B:
0: [ -36  -48 -218  387 -171  143  240  348   74 -365 -267  404  254  298
  193 -140  -23  325  104  152   82  -20 -138  142  317  227 -316   14
  264  179 -151  -81  -92  297  -44 -139]
1: [ -49  137  266 -232   63  105   19  160  -99 -253 -170 -394  -54  109
  157  111 -145  -70 -155  407 -145 -287 -277  -33  184 -302  407 -239
  -52 -468 -107  -61   24   -7  207   47]
2: [ -90  245  162 -157  151 -212  -63 -101  -28    7  156 -218 -116  -55
  233  193   53  115  -65 -183 -207 -288  276   14 -101  -66  242 -311
  -95 -259   73  118 -193  -86  357  -22]
3: [ 168 -151    6  -39  -54  245 -151 -111 -138  115  -29 -382  -29  172
   94   52 -296  -34 -367   32  248  -67 -328 -197  -22   57 -233  198
 -136 -252   30  -74   -2  221 -300 -501]
4: [ -51  228  361 -371   89   59  -65   -1 -110  -43  -72 -672 -176 -102
  217  309 -216 -204 -328  234 -204 -342 -177 -171   -4 -301  538 -218
 -237 -632  105 -133 -163  -91  327  -98]
5: [-116  147 -148   65 -125 -121  356  377  157 -447 -329  458  164  240
   51 -103   29  158  290  197 -129  153   18  122  149  -10  -76 -165
  188  135 -309 -140  -25  168  219  106]
6: [  40  196  177 -296  146   30  -88 -101   56   22 -200 -269  -42  -66
  211  328 -199 -129 -186  207 -344  -55 -121 -286  -38 -117  264  -49
 -275 -403   42 -267 -321   76  415  -79]
7: [ -88  191  -12   56   20 -135  148   69   67 -135 -164  128   38   72
  215  175  -51  116   22 -104 -123 -156  150   -9  -36  106  -42  -86
    5    0   50  -78 -362  217  383 -179]
8: [ 141   47  -34  182  192  -64 -125  -43  -39 -245  -76   43 -102  268
 -178  -65  167   29  410  118 -199  304  142  197   80  -46  -10  -25
   25  255 -354  -82  161 -275   66  293]
9: [  26   89   57  -12   78   50  -77   27  -41 -226 -154    8  -27  173
    7   15    9  112  135  200 -184  118   14   61  108  -49   37  -91
  -26   34 -190  -84  158 -129  136  211]
10: [ -93  319  445 -443  225  -74  -56   42 -110 -122  -14 -528 -122  -51
  197  276  -68 -100 -196  289 -273 -430  -19  -45   52 -315  632 -439
 -145 -604   57   54  -77  -72  504  122]
11: [ 344 -179 -214  558   21   52 -446 -406 -304 -155   75 -183 -376  232
 -319  -45  265  -29  431 -180  -56  391  527  385 -171  181 -190  425
   73  660 -346 -122   66 -499 -312  109]
12: [  -6  -11 -177  211 -308   59  248  221   61 -338 -220  250  115  275
  103 -178  -39  327   87   45  120   44 -132   44  126  102 -263   94
  145  192 -165  -85    8  211 -142 -209]
13: [ -45  158  -50   83  -95 -246  156   98  -15 -429   -3  299  -44  242
  -23 -149  299  344  387   -7 -120   26  410  331    3    4   57 -183
  211  311 -287  142  108  -86  163  255]
14: [ 162 -110  -26  222  -19  242  -27   -6  -24   17  -24    2  134  320
   89 -100 -134  359 -142  -37  298   67 -301  -75  172  293 -480  179
  -65  116  121   19  178  204 -248 -341]
15: [ 261  -68  -73  287  237   96 -454 -296 -134  106   27  -90 -141  154
 -240   78   72  -46  250 -118  -70  479  240   84  -78  267 -310  245
 -145  401  -93 -161  116 -321  -99   76]
16: [-154  257  180 -385  183 -214   50 -134  -51   73   67 -322 -180 -109
  331  365 -166 -103 -317 -171 -220 -357  258  -74 -245 -172  270 -327
 -186 -527  111   22 -274   32  509 -153]
17: [ 185 -167 -180  390 -196  276  -25   83   33 -165 -163  196  233  337
  125 -205  -61  449    0   90  208   34 -337  -67  285  304 -469  260
  109  235  -66  -39   -4  330 -354 -335]
18: [  37  159  -17   17  -70 -314   -1 -246  -99 -171  223  -18 -180   71
  187   29  258  368   79 -318 -115 -317  633  228 -225   60  109 -141
  127  107  -82  272 -205   13  179  -73]
19: [ 106   24   65  -19  268  -22 -165 -209  -24  340  186 -285  -66  101
   49  169 -162  -34 -184 -319  140   81  -58 -165 -140  160 -284   32
 -294 -141  208   -6  -46   15   24 -372]
20: [ 134   82   70   49  209   23 -218 -245  -17  247  -25 -224  -91   64
  -10  230 -169  -35  -69 -254    8  188   -6 -204 -153  202 -275  166
 -321   71  212 -172 -112  -26  132 -287]
21: [ 242  -95  -86  197   47  167  -82 -301  -82 -221 -156  144 -121  342
   38   33   56  284  115  143 -157  261  114  116   -6  143 -210  368
  -83  337 -173 -153   68  -66   64  122]
22: [ 161  -46   58   91   83  151 -135 -159  -40  158  103 -145    5  232
   27  -10 -101  267 -131 -161  220  152 -181 -116   19  240 -386  163
 -227   85  184   16  204    8 -162 -273]
23: [ 377  -50  -94  553  150   58 -409 -354 -244 -158  -22 -163 -300  247
 -363  -16  237   31  470 -141  -75  459  481  333  -69  258 -239  334
   15  721 -219 -143  180 -484 -148  173]
24: [-161  240  318 -369   45 -128  140  109  -82 -326    2 -222 -156  148
  109   62   68   93   22  272 -193 -252   -8  116   27 -362  519 -322
  -72 -318 -120  100  133 -160  372  272]
25: [ 242 -187 -356  654  -60   58 -327 -342 -210 -130   52   32 -215  189
  -32  -56  174  201  257 -352  -27  165  533  324 -103  302 -403  321
  183  576 -269  -46  -89 -240 -308  -93]
26: [  72 -137   19  -78  -62  210 -275 -186 -201   80    1 -441 -180   61
   94  165 -208 -175 -273   62   33  -72 -158 -121 -134  -66   31  234
 -175 -259  -40 -155 -152  -17 -173 -294]
27: [  55  -15 -191  264 -246   82  314  253  111 -488 -302  434  180  353
  127 -189   73  397  208  278  -24   94 -112  134  250  124 -171  122
  216  254 -261 -122  -51  252   -2  -14]
28: [ -84  118  -23  131 -179   38  266  482  154 -465 -288  346  289  274
   88 -212   62  339  248  358  -29  -11 -291   51  393   19   -2 -176
  208   74 -206  -46   34  220   61   73]
29: [ 147    8  -18  206   91  116 -205   32  -29  109   87 -142   71  106
  -83  -76  -44  136   20 -155  168  279  -27   -9  125  273 -363  -67
  -64  111   57  -23  289 -151 -250 -149]
30: [  94  169  241  -71   98   -5  -94    1 -107 -262  -44 -205  -89  205
  -79  -32  111  180  162  220 -102  -10   28  110  125  -95  205 -158
  -30   36 -115   64  269 -181  133  226]
31: [  55   82  -43  -81   71   44   79    8   34 -213 -241  150   35  113
  177  162  -56   40  -19  272 -283  104  117   28   42   38   39  -27
   -9 -105 -162 -207 -143  109  326   99]
32: [  61  128  133  -69  176   90  -93  -18  -46  133 -174 -221   20   75
   11  217 -298  -80 -198  -69   95   90  -97 -185  -29  174 -268  -27
 -211  -86  207 -149   48  128  161 -289]
33: [ -82   90 -149  204 -141 -114  165  314   65 -439 -143  424   71  239
 -114 -188  240  195  488  136 -106  301  184  289  128   56  -38  -92
  209  372 -337  -76  113 -138   58  290]
34: [ 273 -128 -252  619   68  -12 -491 -410 -252  -69   93 -168 -320  150
 -185  -15  210   32  377 -376  -91  212  546  300 -154  201 -270  288
   99  586 -294  -57  -69 -415 -271  -13]
35: [ 193 -238 -316  639 -197  180 -195 -207 -156 -152  112   52 -109  212
  106 -114  179  351  129 -224   71   68  272  281   26  330 -335  378
  164  444 -143  -31 -131 -152 -380 -175]
36: [ 164 -173  -60  218  -46  294  -32   58  -93   43    4 -171  111  269
  100  -83 -213  177 -274   -8  378    4 -320  -40  174  252 -443  134
   -4  -64   82   -1  160  211 -374 -457]
37: [  53  -78 -257  365 -174    6  146    9  -63 -340 -164  231  -55  295
   88  -63   51  202  161  -53   21   27  198  242  -12  134 -246  204
  195  323 -249  -85 -149  103  -45 -135]
38: [ 316  -61  -71  202   46  136 -154 -281    0 -195 -156  157  -31  311
    0  -12  121  315  210  198 -206  281   31   11   61  166 -157  361
  -80  347 -191 -157  -35    5   35  101]
39: [   1   54 -111  179 -166 -162  -24 -239  -90 -150  202   85 -158   93
  229    0  221  460   59 -365  -63 -205  530  217 -189  160  -64   35
   87  234  -27  182 -177  -59   48  -96]
40: [ -67  298  135  -49    8 -318   -5 -121  -39 -195  162   20 -104   38
  179   41  260  443  147 -254 -189 -325  530  171 -105   32  189 -307
   66   97   17  285  -93  -57  351   94]
41: [ -68  137  178 -143  -17  -13  148  218  -32 -356 -109 -139  -59  214
   18  -35   36   45  115  338 -107  -51 -177  102  145 -260  331 -174
  -11 -175 -195  -42  130 -121  166  185]
42: [-105  169  -90  138 -163  -85  379  425  112 -524 -348  376  128  263
   -5 -138   56  182  333  226  -74  149    7  191  202   -6  -40 -156
  212  215 -278 -142   68   83  188  138]
43: [ 113   64  283 -299  240  153 -181 -204 -117  -84 -144 -363 -166  151
   93  273 -112 -125 -130  439 -295  -43 -208 -117   11 -223  364   87
 -290 -334  -62 -180  -79  -67  343  145]
44: [ 219 -157 -167  304 -119   86 -292 -283 -251 -112   94 -164 -223  188
  -77  -60  108  132   96 -158   68  108  338  224 -134  155 -208  262
   83  327 -214    7   66 -191 -335 -107]
45: [ -37  193  378 -471  246   71 -233 -109  -95   16 -163 -565 -168  -49
  147  380 -238 -308 -235  357 -354 -218 -262 -274  -38 -361  529 -133
 -345 -606   12 -200 -204  -67  439   49]
46: [ -56  216   84 -178  125 -142   56   10  -10  -89 -123 -243 -139  -32
  121  250 -123 -221  -52   17 -242  -66  144  -27 -116 -163  231 -198
 -103 -299  -83 -175 -223  -51  377  -53]
47: [   9   16 -192  346  -95   44  160  125  154 -263 -279  412  159  264
  169  -35    7  319  212   37  -98   91 -113   -8  164  192 -276  176
   63  283 -107 -185 -274  224  127 -117]
48: [ 305  -73 -222  590  113  -97 -344 -394 -197 -151   74  -84 -365  263
 -325  -88  279   55  547 -355  -94  436  542  355 -169  145 -282  300
   42  731 -351  -87  124 -535 -207  136]
49: [  22  124  143 -280  204   19 -122  -75  -15  187 -166 -276  -15    2
   92  328 -325 -260 -263   33  -62  -17 -144 -296 -131    1  -35  -26
 -275 -350  123 -197 -230  221  283 -306]
50: [ 291   15  -46  330  208  -97 -451 -307 -135   40   62 -220 -233  196
 -390  -48  148  -46  442 -279  -23  414  265   87 -130  123 -259  167
  -97  514 -207  -61  167 -379 -187   24]
51: [ 117  -82   88   41  -41  294    1   31 -117   30  -99 -335   44  239
  132   23 -325  110 -378   53  336 -126 -419 -152  124  120 -296  122
 -113 -196  164  -42  129  247 -215 -486]
52: [ 200  -80 -109  355   65   -5 -376 -228 -120  -80   72 -119 -234  181
 -259  -32  233  -50  445  -75 -136  380  199  167  -81   61  -36  294
  -64  430 -272 -157  -40 -428 -165  136]
53: [ 152  -51   42  122  175  117 -269 -138 -131  237  130 -222  -63  189
 -175   27 -111   16  -40 -241  279  320  -25  -24  -65  273 -451  119
 -212  175  149  -17  314 -149 -211 -219]
54: [ -47  140 -105  204    7 -169  237  207   89 -394 -204  374   55  299
  -10 -102  131  218  387   41 -115  126  133  206  112   27 -108 -112
  156  295 -268  -40    2   33  225  143]
55: [ -74  165  249 -190  179  -90  -46   56  -27  -83  222 -246  -66   84
  123   38  138  123   31  124 -153 -156  -31   77  105 -182  381 -322
 -111 -323  -24  138   73 -237  216  199]
56: [  30    3  234 -251   60  167 -288 -115 -224  -90  -91 -562 -230   49
   53  230 -136 -284 -163  368 -190 -182 -197  -80  -39 -303  451   61
 -186 -406 -129 -162 -141 -132  100   16]
57: [ 236   63   -9  176  108  111 -237 -315  -41 -153 -229   97  -76  194
    9   86   29  310  170   44 -269  247  193  -11   12  182 -213  208
 -114  379  -96 -161   72 -100  163  154]
58: [  63  160  -93  218  -79 -277  -81 -231  -73 -157  244  110 -139   35
  117  -31  343  478  220 -424 -120 -111  759  296 -170  234  -54 -123
  155  356  -53  238  -89 -154  101   26]
59: [  41  196   37   91   36 -302  -32 -261  -57  -32  250  -75 -158   40
  185  104  221  338   63 -425  -77 -289  556  149 -215  156   37 -102
   17  128   99  230 -283    3  250 -167]
60: [  97  286  343 -390  213  -22  -63 -137  -14 -106 -213 -446 -118   -2
  174  304 -157  -86 -170  314 -370 -222 -107 -231    2 -262  456 -172
 -247 -460    0 -150 -187   57  499   16]
61: [ 107   70 -108  382   32 -173 -232 -257  -64 -116  161   11 -169   97
   38  -17  293  311  332 -345 -180  -20  482  209  -84  151  -56   39
   67  386 -130   88 -182 -249   34   39]
62: [ 281 -127    0  139   29  198 -239 -194 -133   -6  -23 -126   -7  332
  -86 -100  -67  241  -28   23  204  143 -150  -48   58  189 -383  232
  -70  202  -60   34  260   90 -305 -208]
63: [ 242    7  -37  304   57  -79 -300 -294 -177  -96  138 -290 -296  130
 -181   -6  224   24  304 -189  -86  167  383  219 -132   66   18  162
   -9  338 -190  -30  -13 -381 -115   29]
64: [  32  135  -45  187   74 -164   18  -84   16 -151  161  232   14  144
  178  -32  258  484  173 -208 -119  -57  446  236   34  227 -104 -173
  102  217  -22  195   -9  -57  194  104]
65: [ -50  184  314 -435  243  -12 -132 -105  -87   81  -35 -643 -190  -76
  227  362 -263 -321 -340  170 -254 -328 -196 -236  -82 -363  475 -227
 -297 -726   30 -120 -246  -31  371 -129]
66: [ 104   -4  -22   42  181  -14 -120 -187  -13  297  182 -139   -3  148
   78   49 -167  156 -197 -411  228   87  -13 -137 -105  233 -488  -12
 -203  -38  174   80  115   77 -111 -406]
67: [  90 -230 -140  295 -128  270   17   82  -86 -129  -79  -39   93  338
  188 -100 -151  187 -167   98  260 -156 -372   10  198  120 -304  221
   90  -49  -90  -19  -87  291 -320 -406]
68: [ -54  202 -116  222 -123 -145  375  318  257 -463 -249  472  206  258
  163 -189  142  466  355   97 -179   41  -53   74  275   32  -67 -172
  175  210 -228  -55  -79  146  222   89]
69: [ -31   86   28  -36  123  -29 -116  -14   17  127   -8  -11   18   85
    8  112 -114   21   -5 -165   25  156  -12 -114  -72  135 -235  -39
 -181   10   85  -70    8    3  102 -144]
70: [ -20  132 -140  122  -46 -278  -73 -235    9   68  333  102 -101  -64
  223   49  223  388   57 -563  -98  -67  655  143 -244  253 -137 -130
   19  156   62  179 -200 -124   99 -125]
71: [ 178   73   59  252  192    4 -400 -196 -164   53   60 -297 -189   91
 -249   41   65  -17  240 -226   -8  281  244   94  -57  158 -179   32
 -113  331  -24  -58  215 -400  -84   38]

[ -49 -151 -129 -228  -98  154  139 -264  -55   37  171  -77 -115   59
   86   34  -40   29  -55  109   36  246   61  -46  239  115   -4  -39
  124  133] : 65
[  25 -194  118  -83  -88  120   89   10  -48  -31   95   22  -23  262
   -3   46  -66   -3  -83  -26  -58  111   23   48  163 -116 -187    3
   -7  135] : 52
[  77   -5  147  211  148 -151   98  263 -109   18  -24    1  -33 -230
 -181  -45   23  -27   50 -205  -47 -163   -1  -14 -151  -55  152    5
 -104  -11] : 32
[-104   -9 -113  -19   17  -26   29  -95 -106  -27    4   39  -23  -77
   54   84 -150   56  -59  102   60  104   79 -132   46  -52   81   46
   84  117] : 13
[  -8 -161  125   84   46   30  142  168 -183  -22   64   52  -68  -15
  -39  115  -76  -25  -12  -43   20   46   11  -54    9  -77   66  -46
  -36   88] : 54
[  40  -60   16   78    6    3   15   -5  -67  -79  -49   41  -34  -85
  -17   14 -119   41   51  -57  -96   19   -5   -5   76  -90   -8  112
  -49   52] : 8
[ 155  -50  -50  -46  -99  -49   79  -75   59 -112   54 -117 -156 -105
 -104 -139   13   62  -42 -140 -229  147   47   34  280    9 -104  252
  -81  100] : 15
[ -92  -79  111   21   27   71   22  -36 -109  114  -31   68   36   15
  -23  -62    8   16   85  -68    3 -127  -53   27 -166  -67   50  -44
   33  -20] : 21
[ 152 -126  321  356  105 -106   53  442 -129 -106 -149  118   46  -99
 -204   17 -136  -50   41 -226 -147 -193  -72   33 -133 -257  -24   81
 -207   31] : 1
[ -61  -37 -230 -471 -235  258  -61 -707  174  -50   99  -49  -92  238
  178 -151   44  168 -115  137 -138  296  131   85  197   -3 -196  203
  219   99] : 41
[ -60   65   29   -2  139  -23   70 -101 -115  161   41    8  -35 -133
  -69  -67   54   63   72  -71   86  -76  -21  -50 -123   98  222  -76
   85  -29] : 57
[ -93  -97  -31 -122  -32  131   83 -150 -110   64  171  -29  -12  116
   78   86  -55   17   23   78   47   95   79   19  122   52  -40  -77
   90   85] : 55
[  30  -85  102   26 -121   -6  -71 -158   38  -59 -159   97    1  114
  -12 -152   -8   83   18 -132 -195  -44  -92   50   37 -152 -205  255
  -36   32] : 56
[ -45 -110   58   -2   34   25  118  -17 -143   83   81  -38  -27  -52
  -35  -22   36  -25  121  -97   37  -70  -25   22   -4   56   57 -117
    8   28] : 36
[  42 -118   59 -101  -71   76   55 -109   21 -138   20   -5  -84   97
  -10  -33  -93   84 -105  -52 -162  125   54   30  119 -166 -155  167
   -4  138] : 62
[ -62   46 -147   38   86  -83   98  -52 -153   79   62  -26  -82 -258
  -16   57  -90   47   10   67  107  100   43 -175   93  143  243   -1
   74   67] : 9
[  33   13   77  303  113 -141  -26  294 -159   13 -162  143   90 -167
 -133   44 -177  -19   54  -65   16 -121  -62  -87  -67 -141  126   39
  -94   21] : 26
[  37  -43   42 -120 -103  114  -73 -298  123  -90  -39   34   -5  199
   72  -78  -69  124  -45  -29 -219   47   42  109   78 -147 -256  239
   37   49] : 61
[  72   63  -68  -96  -63   -4  -40 -276  137   31  -17  -82 -107 -109
  -48 -269  159  106   82 -195 -236  -38    5  113   40   32  -30  240
  -22  -75] : 53
[   4 -133 -112 -340 -173  137  109 -385   88  -75  162 -137 -168  130
   63 -104   34   91 -122    2 -131  257  101   39  272   20 -172  128
   97  161] : 49
[ -85  -55  199  200  180  -61   71  260 -255   -8   14  140  112   60
  -25  239 -208  -28    1   17  152 -113   44  -76 -139 -161   54 -158
    6  104] : 28
[ -12   25  -46 -130  -42   18   -9 -308   74   -8   14  -30  -50   24
   36 -103   11  113  -45  -20 -110   43   68   20   30   -6  -74  166
   88   42] : 71
[  30  -67  170  185   63  -16   13  215 -104    5  -58  105   60    2
  -83   40  -93  -19   20  -80  -56 -112   -5   20 -117 -164    5   29
  -72   11] : 22
[  12  -30    2  125   77  -78   55   94 -122   10  -57   35  -27 -182
  -71    5  -80    2   63  -82   17  -40  -37  -75    6  -34  138    0
  -40   36] : 5
[ -94  150  -47  273  249 -175    1  161 -237  181  -51  112   66 -297
  -39  128  -86   -8  152    7  217 -160  -18 -168 -161   89  376 -132
   24  -72] : 45
[ 112  -61  -22  -39  -92  -17    3 -149   53 -114  -70  -70  -48 -115
 -105 -218  -14   58   58 -164 -224    1  -25   90  138  -72 -124  203
  -64   72] : 31
[  26   -2 -135  -61  -37  -13   11 -177   -1   24   12  -30  -70  -84
    5  -72   20   41   56  -52  -36   68    0  -15  161   64   40   67
   15   22] : 38
[ -92   42 -135 -208   37   73   79 -259 -171   70  193   -8  -57   -5
  -19    2   40   67   14   71  172  183   81  -50  109  124  178 -132
  158  100] : 33
[-313  -92  -63  262  109 -213  122   86 -616  115  -22  274   90 -155
   48  332 -184  -69   94  265  565   91 -102 -433   14  188  372 -297
  181  205] : 58
[-123  -34  -83  -26    2   12    0  -88 -122  -49   -1   77   71   22
   65  125 -210   31  -85  174   89   90  109  -99    3 -115   12   -2
  116  154] : 11
[  15 -106 -108 -118 -100   19   83 -172  -15    0   63  -38  -56    6
   11  -25  -21    2  -94   69    2  173   55  -58  168   64  -24   38
   85  127] : 4
[ -28   38  -48  143   90  -81   10   35 -138   23  -21   56   22 -169
  -10   86 -125   20   57   31   49  -16   35  -89    4   12  136   21
   13   29] : 2
[-114  -65   31  -75   12  103   26 -169  -80  -33   33   55   36  123
   93  108 -201   84  -74  127   16   64   86  -35   -9 -114  -74   23
  126  130] : 34
[-109   81  -95   47   94  -52   16  -63 -136   81   35   46    2 -122
   30   93 -105   60   10   88  104   29   71 -122  -13   41  174    2
   89   37] : 69
[ -99  -44   48  -23   45   33   65  -77 -115  199   34   22   -5    3
  -22  -65   67   14   89  -70   83  -89  -68  -21  -77   67  115 -108
   65  -24] : 39
[  48 -132  -15 -217 -163   88   58 -303  143  -99   55 -139  -59  135
   33 -132  -66   82  -96  -34 -227  104   71   97  221  -54 -313  194
   46  153] : 29
[ -97 -110   42  -10   47   97   55  -54 -149   35   40   99   52  125
   94  177 -163    2  -18  121  128   42   31  -63  -11  -54   20 -128
  104   93] : 68
[ -88 -206  223  -88  -92  153  -33 -126   26 -122 -102   96  112  350
   77  -14 -177   57  -81  -27 -148  -95    8  112 -115 -370 -354   88
   39  138] : 18
[-121   46 -175 -161  -12   48    1 -348  -25  136   88   -5  -37   -1
  115  -12   61   63   18   94   87   76   74  -51   17  138  106  -18
  169   -4] : 20
[ 139  -17   85  339  127 -207   40  352 -151   15 -135   75   41 -255
 -194    1  -79  -77  121 -177   11 -150 -103  -64    6  -31  154  -18
 -158   -1] : 6
[ -31   11   80  202  112 -131  -11  133 -155  -25  -94  118   87 -123
  -63   53  -85  -16   47  -43   46 -144   24  -52 -188 -121  100   -7
  -14   30] : 23
[ -73    8 -133  -27   39   12   61 -108 -116   78  115   20  -57  -52
   83  138  -59   28  -13  120  111  137   88 -114  101  112  145  -32
   97   46] : 47
